Where the symbols take the elements:
v: z463->z101, z992->z874, z892->z157, z406->z790, z206->z721, z761->z49, z276->z206, z633->z82, z930->z895, z157->z957, z123->z864, z674->z962, z726->z915, z775->z795, z472->z383, z580->z857, z962->z472, z721->z26, z781->z227, z620->z897, z491->z123, z672->z49, z144->z919, z795->z598, z95->z874, z752->z454, z874->z505, z141->z376, z981->z752, z469->z463, z919->z981, z49->z296, z101->z420, z37->z761, z598->z984, z327->z334, z578->z726, z789->z789, z296->z672, z227->z932, z864->z578, z771->z505, z356->z207, z984->z491, z383->z775, z420->z524, z790->z930, z932->z633, z524->z463, z870->z406, z26->z580, z376->z469, z334->z895, z429->z95, z505->z874, z198->z477, z207->z276, z82->z144, z162->z932, z454->z789, z857->z162, z957->z921, z99->z781, z895->z620, z915->z771, z897->z198, z921->z356, z477->z892
x: z463->z406, z992->z406, z892->z957, z406->z874, z206->z26, z761->z296, z276->z721, z633->z144, z930->z524, z157->z921, z123->z578, z674->z454, z726->z915, z775->z598, z472->z775, z580->z162, z962->z383, z721->z580, z781->z932, z620->z921, z491->z864, z672->z915, z144->z864, z795->z984, z95->z327, z752->z383, z874->z334, z141->z992, z981->z454, z469->z101, z919->z752, z49->z123, z101->z524, z37->z49, z598->z789, z327->z775, z578->z95, z789->z962, z296->z897, z227->z633, z864->z429, z771->z141, z356->z580, z984->z123, z383->z795, z420->z356, z790->z895, z932->z82, z524->z207, z870->z790, z26->z207, z376->z870, z334->z761, z429->z874, z505->z376, z198->z957, z207->z206, z82->z919, z162->z26, z454->z674, z857->z99, z957->z469, z99->z227, z895->z897, z915->z505, z897->z477, z921->z463, z477->z157
y: z463->z921, z992->z141, z892->z198, z406->z992, z206->z207, z761->z505, z276->z356, z633->z227, z930->z406, z157->z477, z123->z984, z674->z454, z726->z429, z775->z472, z472->z674, z580->z721, z962->z789, z721->z633, z781->z598, z620->z296, z491->z598, z672->z49, z144->z633, z795->z383, z95->z864, z752->z919, z874->z406, z141->z771, z981->z144, z469->z957, z919->z82, z49->z37, z101->z469, z37->z327, z598->z578, z327->z95, z578->z123, z789->z752, z296->z761, z227->z99, z864->z491, z771->z726, z356->z420, z984->z795, z383->z864, z420->z463, z790->z672, z932->z781, z524->z101, z870->z376, z26->z206, z376->z957, z334->z790, z429->z992, z505->z915, z198->z620, z207->z524, z82->z454, z162->z580, z454->z981, z857->z26, z957->z892, z99->z857, z895->z790, z915->z672, z897->z895, z921->z157, z477->z897

In the rows, 63 means zero.

The rows follow the links: the fewer symbols apart two elements are, the more alike their rows tend to be.

Named rows; a name shown again gets a slightly different row:
z472 76;57;64;61;94;72;95;30;112;68;70;34;53;44;50;86;75;61;68;78;43;85;28;76;74;70;70;47;69;69;88;45;86;73;56;76;34;33;63;55;51;34;44;91;101;71;93;64;83;59;24;89;71;45;75;85;87;52
z674 62;65;78;60;95;61;82;46;105;35;108;43;52;20;48;71;79;47;68;83;70;74;23;65;62;67;68;37;76;70;87;30;88;76;64;90;50;41;67;63;30;36;42;62;101;62;74;52;66;56;32;66;87;46;47;77;92;61
z984 85;57;48;65;66;72;88;30;97;103;30;49;56;89;65;86;43;77;59;56;18;76;66;78;76;66;81;72;60;77;61;71;64;61;49;56;33;40;48;55;93;52;60;99;67;84;105;72;89;60;39;96;38;62;111;83;55;52
z356 17;84;61;73;74;56;74;69;48;65;4;63;76;53;38;66;99;56;70;68;91;72;74;67;88;40;29;75;52;35;84;103;72;36;71;25;61;90;94;52;49;72;42;59;79;49;67;88;54;72;92;81;58;45;44;81;69;65
z771 70;50;94;51;39;26;50;91;10;58;106;43;84;58;86;34;68;86;57;58;75;51;70;85;95;40;73;44;46;87;36;60;57;72;85;71;73;65;69;55;90;104;74;72;50;75;33;39;72;80;52;31;57;62;43;53;58;83
z123 89;55;51;65;58;67;82;39;82;105;30;50;59;96;76;79;40;86;56;45;16;71;73;84;77;63;86;72;61;80;52;73;57;62;53;56;40;44;47;57;101;57;67;97;58;86;97;70;91;59;40;89;38;63;110;77;49;52
z207 12;89;65;73;67;45;77;74;48;66;11;56;81;49;45;62;96;55;59;67;83;70;82;71;91;37;29;77;53;50;73;102;65;36;74;26;56;89;93;54;52;74;36;58;76;53;68;87;57;74;91;83;46;39;49;84;59;68
z82 48;91;63;67;73;50;61;66;96;12;121;58;58;30;62;58;51;27;43;78;59;53;49;59;33;76;63;41;97;76;61;26;67;65;69;90;71;49;63;84;23;35;44;20;68;55;55;46;50;54;51;45;75;66;50;63;68;69
z981 57;75;78;61;84;53;67;60;99;20;122;49;54;20;55;64;70;39;55;82;68;63;33;62;48;74;65;35;84;70;77;23;79;78;70;95;59;44;67;75;23;37;44;42;86;57;59;47;59;58;41;53;86;53;38;68;86;66
z870 71;36;98;50;50;47;39;95;7;51;97;60;71;51;73;38;92;84;82;67;104;52;56;68;89;43;64;48;41;61;59;61;69;79;83;69;84;74;74;56;70;100;81;73;61;62;25;45;63;79;60;30;85;57;20;44;78;75
z463 47;45;71;62;80;74;67;69;42;68;31;72;62;45;38;66;110;70;95;74;115;79;52;51;83;48;36;70;38;27;101;86;81;61;66;50;67;85;84;50;43;75;60;70;87;46;58;74;51;70;86;70;91;44;19;71;88;59
z162 14;117;45;81;52;43;64;71;64;48;29;68;80;67;62;58;47;33;32;58;46;50;102;66;52;57;41;79;81;67;41;84;42;31;68;32;66;83;75;71;59;60;45;24;46;56;64;80;50;64;94;70;26;66;80;69;32;70
z505 78;44;92;52;36;34;44;91;6;61;104;51;81;66;89;37;63;89;60;53;74;45;72;81;93;42;78;49;44;87;34;59;55;72;82;71;76;66;64;57;94;104;81;73;44;76;34;40;73;77;52;29;61;62;46;45;57;79
z580 9;112;50;82;54;40;67;73;57;56;20;65;86;63;57;60;59;38;34;60;55;58;103;68;61;50;35;79;74;62;49;95;46;28;69;27;63;84;81;67;59;65;41;34;52;56;67;85;48;67;93;74;30;60;72;74;36;70

Each walk starts at a row. The symbols on each line, taken left to right, move it on to the next element.
Each answer is a row, close to the row of the element it stands for.
start 35;111;38;78;49;54;52;70;74;43;58;78;73;73;73;57;29;31;27;53;33;46;92;57;27;78;54;70;93;73;32;63;38;45;61;53;72;71;62;84;57;49;54;18;32;59;59;73;48;58;82;57;32;82;91;56;28;68
y y v y y y y v
45;106;39;80;52;59;53;63;88;45;67;75;65;73;72;60;19;29;30;54;27;47;87;60;24;80;67;69;97;79;33;53;40;46;58;60;65;64;54;86;59;43;55;22;35;62;64;65;53;56;71;55;38;85;95;55;32;66
x v x x v
89;51;58;59;51;58;83;43;72;104;42;42;65;95;76;75;45;88;54;47;17;69;73;89;86;58;86;65;57;90;42;66;53;63;60;55;39;41;48;51;106;68;66;103;52;90;92;63;94;65;40;83;38;64;109;75;45;56
start 38;110;52;72;61;49;54;69;88;23;95;71;69;49;68;56;33;21;28;68;45;46;75;54;21;78;58;58;98;80;41;43;46;53;64;68;71;62;62;84;39;41;49;8;45;55;53;60;44;55;71;50;46;79;73;57;43;72
v x v y y v v y y
41;110;42;75;50;52;48;68;80;39;76;77;69;67;71;56;24;31;28;60;35;44;87;53;22;80;62;68;99;74;34;53;39;46;61;61;73;65;56;88;49;45;51;14;35;58;55;64;48;53;77;52;38;82;85;55;35;68
y x v x v v
54;81;71;64;80;54;63;60;97;16;124;53;57;21;57;61;63;36;52;81;68;56;36;59;40;74;66;35;88;71;71;23;77;72;69;91;63;48;65;78;23;36;44;34;81;57;55;47;55;57;40;48;82;59;43;60;81;65
start 95;46;74;56;43;44;72;59;50;98;64;39;74;88;86;61;47;97;56;46;30;61;76;97;98;49;91;59;48;96;34;68;53;69;69;62;47;48;52;52;115;84;76;103;52;93;75;55;93;73;36;65;39;60;93;68;45;65
y x y v v y v x
68;46;99;51;43;24;48;98;8;50;103;46;81;51;83;36;81;83;65;61;83;46;63;82;98;38;71;45;46;82;45;61;61;75;89;68;75;66;74;57;83;104;74;71;56;71;33;42;67;79;52;31;66;56;35;53;66;77
x y v x x v x x v
8;96;63;76;65;43;78;71;47;62;8;55;83;52;50;64;86;47;53;66;78;68;88;74;86;35;30;77;58;51;65;103;59;33;73;21;56;86;93;59;56;74;35;53;73;56;70;88;54;74;90;83;41;44;54;80;56;67
start 69;44;100;53;48;35;51;92;7;57;97;48;79;50;78;39;84;87;70;61;102;55;65;73;99;35;67;49;38;72;55;68;66;74;85;64;76;72;74;51;78;107;77;77;63;67;31;42;64;77;57;31;74;53;29;53;71;80
v y x x y x v
77;42;95;48;38;28;53;88;10;63;97;45;83;64;85;40;73;90;61;57;75;49;69;83;101;38;74;46;40;84;39;59;58;76;84;66;73;63;71;53;93;104;79;79;48;77;40;41;75;82;48;37;60;62;46;50;60;79
y y v v x v v v v
28;63;71;69;79;61;74;70;44;66;18;60;68;42;38;64;110;65;82;73;106;76;64;62;92;38;33;73;42;36;90;93;80;50;68;37;62;85;91;48;47;74;48;71;90;48;65;83;55;74;86;80;72;38;29;78;80;62
start 39;53;78;61;82;69;71;70;43;63;30;62;64;42;36;66;113;64;87;77;113;79;53;53;90;45;34;69;39;29;97;87;82;58;68;43;65;86;89;43;44;74;56;75;93;46;60;76;52;72;82;74;79;40;25;72;89;60
y y x v v x y x
29;65;79;67;77;56;73;72;40;63;25;58;70;42;39;61;111;60;82;73;108;75;65;63;96;34;36;72;42;35;90;94;80;49;72;34;61;85;91;46;50;80;51;73;89;51;63;81;50;74;84;74;74;39;29;75;84;63
v y v v x v y x
49;96;64;68;73;49;58;63;97;14;123;57;61;31;63;60;47;25;37;79;53;51;51;59;32;79;63;43;97;83;55;23;65;67;67;86;66;47;61;83;28;34;44;23;68;60;56;50;54;56;46;48;68;67;57;62;65;71
start 58;70;79;62;89;58;75;51;100;24;115;45;55;20;53;68;75;42;59;85;73;70;29;62;54;70;65;37;83;70;83;23;86;75;68;91;56;41;67;65;23;39;45;54;93;59;64;47;59;57;35;59;85;48;41;72;92;64
v v x x y x
81;47;91;51;40;28;63;80;24;74;88;36;85;72;89;46;62;94;53;51;55;54;72;93;102;37;82;46;46;95;33;62;55;73;81;66;62;57;64;50;105;101;76;92;52;87;54;43;81;77;38;45;48;56;65;59;58;74
v y y v v x v y y
86;59;48;67;60;67;89;34;92;104;30;47;56;90;69;82;41;80;60;50;12;72;67;83;78;64;83;68;62;83;55;71;62;60;50;59;37;42;46;56;95;53;61;98;63;84;102;71;89;58;39;90;39;61;110;81;51;51
start 70;60;72;61;96;69;90;36;113;52;87;39;51;33;49;82;78;54;69;79;56;77;24;72;70;68;71;43;74;69;90;36;89;76;62;82;40;33;63;58;41;33;43;80;103;68;89;59;74;57;24;80;80;43;59;83;91;55
v v y x x v x
72;33;95;52;55;52;42;90;10;53;89;65;67;51;67;42;93;82;87;65;113;56;53;60;88;42;67;56;38;53;73;62;73;77;80;70;83;76;71;55;67;97;85;72;67;60;30;46;54;74;67;32;91;55;15;48;83;70
y y x x x y
57;36;71;60;82;87;60;69;41;62;41;78;52;46;37;67;107;66;98;76;117;80;43;41;71;57;41;71;40;22;106;78;85;67;59;54;72;82;77;47;40;71;68;74;88;42;52;72;46;67;84;66;96;51;27;60;92;55
start 101;38;62;54;42;58;69;54;56;103;57;48;69;97;86;67;46;100;60;44;22;65;69;89;82;59;91;60;52;90;39;64;52;71;59;65;51;43;46;54;112;76;78;100;44;88;79;58;95;67;37;70;40;72;96;63;46;61
y x x v y
76;57;61;59;87;70;97;27;115;78;59;36;50;57;55;88;68;64;64;70;33;83;35;79;76;67;76;51;68;74;80;50;83;71;57;71;30;30;57;55;63;37;46;95;94;79;102;67;88;58;25;94;64;49;87;86;79;51
x y x y v x x x y
67;61;75;60;91;63;89;40;112;45;98;39;54;27;49;78;76;55;62;80;59;79;25;69;67;70;69;37;75;69;87;31;87;77;64;89;42;36;63;62;37;34;40;72;101;66;83;54;72;55;25;74;80;48;54;79;92;61
start 10;107;53;83;60;40;76;72;58;58;17;61;82;59;57;63;63;41;41;60;64;59;103;69;70;45;33;78;66;62;50;99;51;30;73;23;57;87;82;62;62;70;39;40;56;56;68;84;48;68;96;76;29;53;72;78;38;74
y y x x v v y v y
7;113;54;81;57;40;74;75;59;55;20;61;83;56;55;60;65;42;37;59;60;56;99;69;67;49;33;76;71;64;50;93;49;29;72;27;59;86;85;65;56;65;35;32;56;53;68;83;51;68;92;73;29;55;71;78;39;70
v x x v v v x y v
22;116;42;79;46;47;58;72;62;52;36;70;79;68;64;57;42;33;30;56;40;49;99;65;43;64;45;76;84;67;37;81;36;34;66;36;66;81;71;75;60;57;45;21;36;58;60;79;51;63;92;66;24;71;84;66;29;70
